[[ -5.0   4.2   3.1   0.7   0.1  31.1   4.7 -29.6  -4.1  14.4  11.9 -23.1
   39.5 -13.6   1.1]
 [  9.5  -2.0   6.8   2.6   0.2 -17.9   9.9 -25.4   7.3  29.9  25.2  39.4
  -22.4 -11.7   3.0]
 [-11.0   2.0  -4.1  -1.4  -0.1  14.7  -6.0  20.6  -8.6 -17.9 -15.1 -46.0
   19.0   9.4  -1.1]
 [  9.2   2.5   1.9   0.8  -0.1  16.4   2.7 -39.6   7.2   7.7   6.9  36.4
   20.9 -18.2   0.2]
 [-15.3   1.8   9.1   2.7   0.1  12.7  14.1  -3.5 -12.5  44.2  37.0 -70.5
   15.9  -2.2   2.5]
 [  2.6  -5.3   9.0   3.3  -0.4 -35.6  13.3   2.9   2.6  41.7  35.3  13.0
  -45.3   1.4   2.6]
 [-12.6  -7.8   7.7   2.0   0.1 -53.2  12.2  54.6 -10.3  39.0  32.4 -56.6
  -67.9  24.7   2.4]] ==> -5.0

[[-49.6 -14.2  45.9   7.4 -50.0 -40.6  40.9 -63.8]
 [ 30.5  -9.2  35.6  -9.6 -27.9 -24.6 -40.9  37.5]
 [-38.3   9.3 -34.7   7.7  25.7  22.1  43.0 -49.8]
 [ -0.6  -9.3  52.7  -3.8 -30.6 -26.6 -23.1  -0.4]
 [-41.9 -15.8  26.4  14.2 -53.5 -43.8  67.6 -53.6]
 [ 52.5 -10.0  21.3  -6.5 -34.3 -27.6 -38.8  66.9]
 [ 23.9   9.2 -37.8  -2.8  19.0  17.5 -23.6  29.5]
 [ 36.8 -10.2  -2.5   0.3 -39.3 -30.4  -7.2  47.7]] ==> -49.6

[[-24.4 -10.8  22.2  -9.7  32.6 -12.8 -27.9  14.0 -19.5 -27.5   3.6  19.5
   -8.4 -22.1  32.7]
 [ -4.6   4.4 -18.0  46.4 -14.0 -19.2  24.6 -18.3  45.1  19.4 -20.1 -19.0
   26.5  33.9 -13.6]
 [ 20.4 -35.5   7.9  63.2  13.9   4.1  34.7  15.3  50.4   6.5   3.4  19.5
   14.7  44.4  11.9]
 [ 14.9  13.3 -15.7  -6.9 -33.7  12.1  14.5  -2.2   3.4  18.9   7.8  -5.3
    1.7   9.0 -34.7]
 [  4.4  39.4 -10.2  27.9 -37.7 -12.0  28.9 -20.0  35.7  26.6 -14.4 -21.3
   18.1  32.8 -38.5]
 [ -5.8  25.0  -1.1  37.6 -18.8  -7.6  28.5   3.2  42.7  26.6   5.7   1.3
   28.6  36.2 -20.1]
 [ 48.7 -22.1 -14.8  12.5  10.5  12.7  27.4 -31.6  10.5   9.5 -24.2 -41.2
   -4.8  16.4  10.8]
 [-30.6  18.7  14.6  -7.3  23.8 -19.8 -17.5   3.0  -7.4  -6.3  -1.2   6.3
    6.6 -12.8  23.7]
 [  5.1  -7.5  10.0  26.4 -16.9  26.4  11.0  49.9  22.1   6.2  45.1  54.9
   12.1  16.5 -15.8]
 [-13.2  -2.9   3.0  24.4 -56.8  21.0   3.9  60.0  22.6   5.8  58.2  71.7
    9.3  18.7 -57.7]
 [  0.0  25.5  11.8 -44.3 -21.0  27.1 -29.1  33.2 -40.3 -13.9  43.4  39.4
  -22.3 -32.9 -18.8]] ==> -24.4

[[-21.6  -4.0  27.2 -14.9  24.2 -11.4  -9.0 -23.6 -10.8 -25.3 -24.1 -21.8
   -2.6  48.6  46.4 -20.7]
 [ 20.1 -30.2  31.6  19.0  17.0   3.1  12.9  12.9  11.8   6.8  18.5  24.5
  -36.9  59.3  50.8  19.3]
 [ -9.6   1.7   5.8   0.3  17.1 -14.8 -33.6  -3.9 -23.3   0.1 -13.6 -18.5
    4.0   7.6  16.4  -8.3]
 [-26.8  23.9   7.9 -25.3  16.1  -8.5 -32.9 -28.9 -22.7 -27.3 -26.6 -30.2
   28.2  20.9  26.1 -28.0]
 [ -8.5   9.5  29.1  -7.4  20.7  -3.7 -21.1 -11.3  -9.0 -12.5  -9.2 -10.1
   12.6  46.1  44.9  -9.8]
 [-41.0 -18.8   5.4 -29.5  19.5  -6.6   4.1 -32.8  -9.0 -24.1 -35.0 -33.6
  -23.0  13.7  17.7 -41.6]
 [  1.4  12.8  -6.5  -5.6 -22.4  12.3  18.6  -4.3  15.4  -7.4   1.4   7.4
   16.2 -14.2 -21.4   0.0]
 [ 40.2 -15.4  10.2  40.4  -1.1  -0.7 -16.3  40.6  -0.1  34.2  33.3  29.1
  -16.7  21.3  16.9  43.6]] ==> -21.6

[[-24.5 -13.3   5.3  -0.5  25.8  11.0  52.8 -19.7]
 [-47.3  26.3 -51.9 -25.3  28.8  -6.4   1.6  -9.4]
 [  7.5  36.7  -8.1  16.7  49.6 -28.3 -20.4   8.2]
 [-11.8  -3.1 -30.1 -12.1   7.5  30.6 -27.7 -61.3]
 [-40.1  15.8  -7.0  16.3  17.5 -32.7  -9.5 -17.7]] ==> -24.5

[[-10.4  11.0  44.4  -5.6  19.7 -59.0  24.7  28.4   9.0  40.7  14.9 -37.8]
 [-10.2  17.1  20.7  28.7  16.6 -42.5  29.0 -39.5  26.1 -18.7  70.0 -34.2]
 [-19.6   7.4   1.1 -24.8  36.1 -29.9   0.7 -74.8 -63.6 -16.1  16.4 -25.8]
 [-32.4  20.8  27.8 -30.9  29.6  13.4  35.3  22.6   7.9  -8.3 -34.6  -4.9]
 [ -4.8  36.5   7.7 -48.2  48.7  23.8   3.5  18.1  38.6  30.5   7.3   2.3]
 [-18.2  17.0  -8.8 -53.0  35.3 -17.6 -11.6  -9.2 -33.2  41.3 -12.0 -58.7]
 [-14.7  -9.8  38.3  29.5  13.6 -19.0  30.5 -59.0  14.8 -27.6  33.5  25.6]
 [-30.6  14.5   5.9  -4.6  16.1 -43.9  38.2 -50.7 -16.9 -27.0  10.7 -67.2]
 [  4.8  46.3  27.3 -17.7  49.7 -27.5   8.0  27.6  34.2  27.1  62.2 -22.1]
 [  2.4 -17.5  19.0  26.9  15.0   7.7 -16.1 -47.5  33.3  15.3  41.5  33.9]
 [ -2.0  49.7  29.1  -8.0  55.2 -38.8  25.8 -26.5   3.4 -23.0  72.6
   -6.5]] ==> -10.4
---
array([[253,  56, 111,  78,  55],
       [118, 114,  77, 159, 101]]) gives 114

array([93,  8, 63, 68]) gives 93

array([-31,  35,   1,  10, -22]) gives 35

array([[  3, -39, -38,  -1],
       [  1,  41,  42,  29],
       [-45, -43, -38, -41]]) gives -45

array([[ 640, -417,  253, -808, -131],
       [ -24, -439,  636,  195,  -43]]) gives -439

array([5, 3, 7, 2, 9, 2, 8]) gives 2

array([ 14,  28, -45, -37]) gives 14

array([[ 216, -338,  -48, -313, -992,   99, -320],
       [-601,   24,  405, -540,  538, -790,  352]]) gives -540

array([ 29, 133, 219,  42, 130, 116, 164]) gives 42
